Here is a tiny trained network, its code and every weight. The questions are about switching its units off for an input and a class, where a switched-off unit gives its printed mean instead of its output.

import numpy as np


def w(rows, s, z=0):
    codes = np.array(rows[::2]) - 128.0
    scale = np.full(codes.shape[1], s)
    scale[-1] = z or s
    return codes * scale


def f(y):
    return y / 2 * (1 + np.tanh(0.7978845608 * (y + 0.044715 * y**3)))


def log_softmax(a):
    a = a - a.max(-1, keepdims=True)
    return a - np.log(np.exp(a).sum(-1, keepdims=True))


def net(x, mask):
    res = np.array(x, float).reshape(1, 5) / 4 @ E
    y = f(res @ A[0][:, :-1].T + A[0][:, -1])
    res = res + np.where(mask, y, B[0][:, -1]) @ B[0][:, :-1]
    return log_softmax(res[-1] @ U[:, :-1].T + U[:, -1])


A, B = {}, {}
E = w([
[133,127,119],'x0',
[150,36,165],'x1',
[126,128,126],'x2',
[127,128,132],'x3',
[249,159,143],'x4',
],0.011)
A[0] = w([
[127,114,158,8],'n1',
[78,119,105,22],'n2',
[120,167,129,41],'n3',
[63,139,70,103],'n4',
[119,194,125,72],'n5',
[127,156,61,46],'n6',
[169,157,153,52],'n7',
[113,8,114,110],'n8',
[143,75,124,82],'n9',
[165,67,131,132],'n10',
[138,70,125,85],'n11',
[39,62,206,138],'n12',
[84,211,129,111],'n13',
[164,149,127,65],'n14',
[120,190,124,83],'n15',
[99,126,155,3],'n16',
[175,145,139,63],'n17',
[171,157,185,84],'n18',
[52,56,180,155],'n19',
[85,127,121,83],'n20',
],0.013,0.0074)
B[0] = w([
[22,36,243,110],'n1',
[175,44,111,137],'n2',
[28,23,198,120],'n3',
[218,94,95,182],'n4',
[41,83,160,151],'n5',
[112,33,254,129],'n6',
[117,7,64,149],'n7',
[61,136,197,237],'n8',
[22,131,202,150],'n9',
[50,185,138,201],'n10',
[79,106,154,156],'n11',
[156,143,93,254],'n12',
[89,121,204,184],'n13',
[104,38,155,140],'n14',
[70,74,192,151],'n15',
[64,1,180,114],'n16',
[78,42,54,155],'n17',
[141,29,19,172],'n18',
[197,118,95,253],'n19',
[176,56,53,141],'n20',
],0.0086,0.0076)
U = w([
[147,116,102,241],'0',
[140,12,29,2],'1',
[29,81,189,37],'2',
[136,154,94,197],'3',
[148,152,91,156],'4',
],0.011,0.0091)

Each question gives the input, the list of numbers given to net, and the class t.
The units are the neurons (one row each of A and B). Each row of codes is followed by its name. A weight is (code - 128) times the scale printed after its matrix; where a second scale follows, it is the last column's (A, B and U).
mask holds one flag per neuron, in row order. A switched-off neuron (its flag False) gives its mean, the last column of its row in B, instead of its output. The means were averaged over made-up inputs and are rounded, as every weight is.
A unit's drop is (log p(t) with every unit on - log p(t) with that unit switched off) / (log p(t) with every unit on - log p(t) with every unit switched off).
The circuit of an input: a set's keep is (log p(t) with only the set's units on - log p(t) with every unit switched off) / (log p(t) with every unit on - log p(t) with every unit switched off). Starting from the 12 units with the biggest drops (on a tie, the unit counted first), units are removed one at a time, each time the one whose removal leaves the highest keep (on an exact tie, the one counted first), for as long as the keep stays at least 0.8.
circuit, biggest first: the units of the circuit, biggest drop first
k most important neurons: the k neurons with the biggest drops, biggest first
drop when u is switched off: that unit's drop, to one decimal
input [-3,-4,4,-5,7], class 1: circuit, biggest first : [n18; n7; n17]
input [5,4,-2,1,7], class 1: circuit, biggest first : [n18; n17]
input [2,6,0,0,-1], class 2: 3 most important neurons : [n8; n9; n4]
input [3,5,8,8,-8], class 1: circuit, biggest first : [n19]
input [-1,7,2,-4,1], class 2: circuit, biggest first : [n8; n9]
input [4,-8,-7,6,8], class 1: 2 most important neurons : [n18; n7]
input [5,6,-2,-4,8], class 1: 3 most important neurons : [n18; n17; n7]
input [-7,8,-6,5,3], class 2: 3 most important neurons : [n8; n9; n10]
input [-4,-1,1,7,7], class 1: 3 most important neurons : [n18; n7; n17]
input [1,0,-8,-1,-8], class 1: drop when n2 is switched off : 0.1
input [3,-4,-5,-5,6], class 1: drop when n7 is switched off : 0.2
input [4,-8,-6,3,1], class 2: drop when n7 is switched off : 0.0
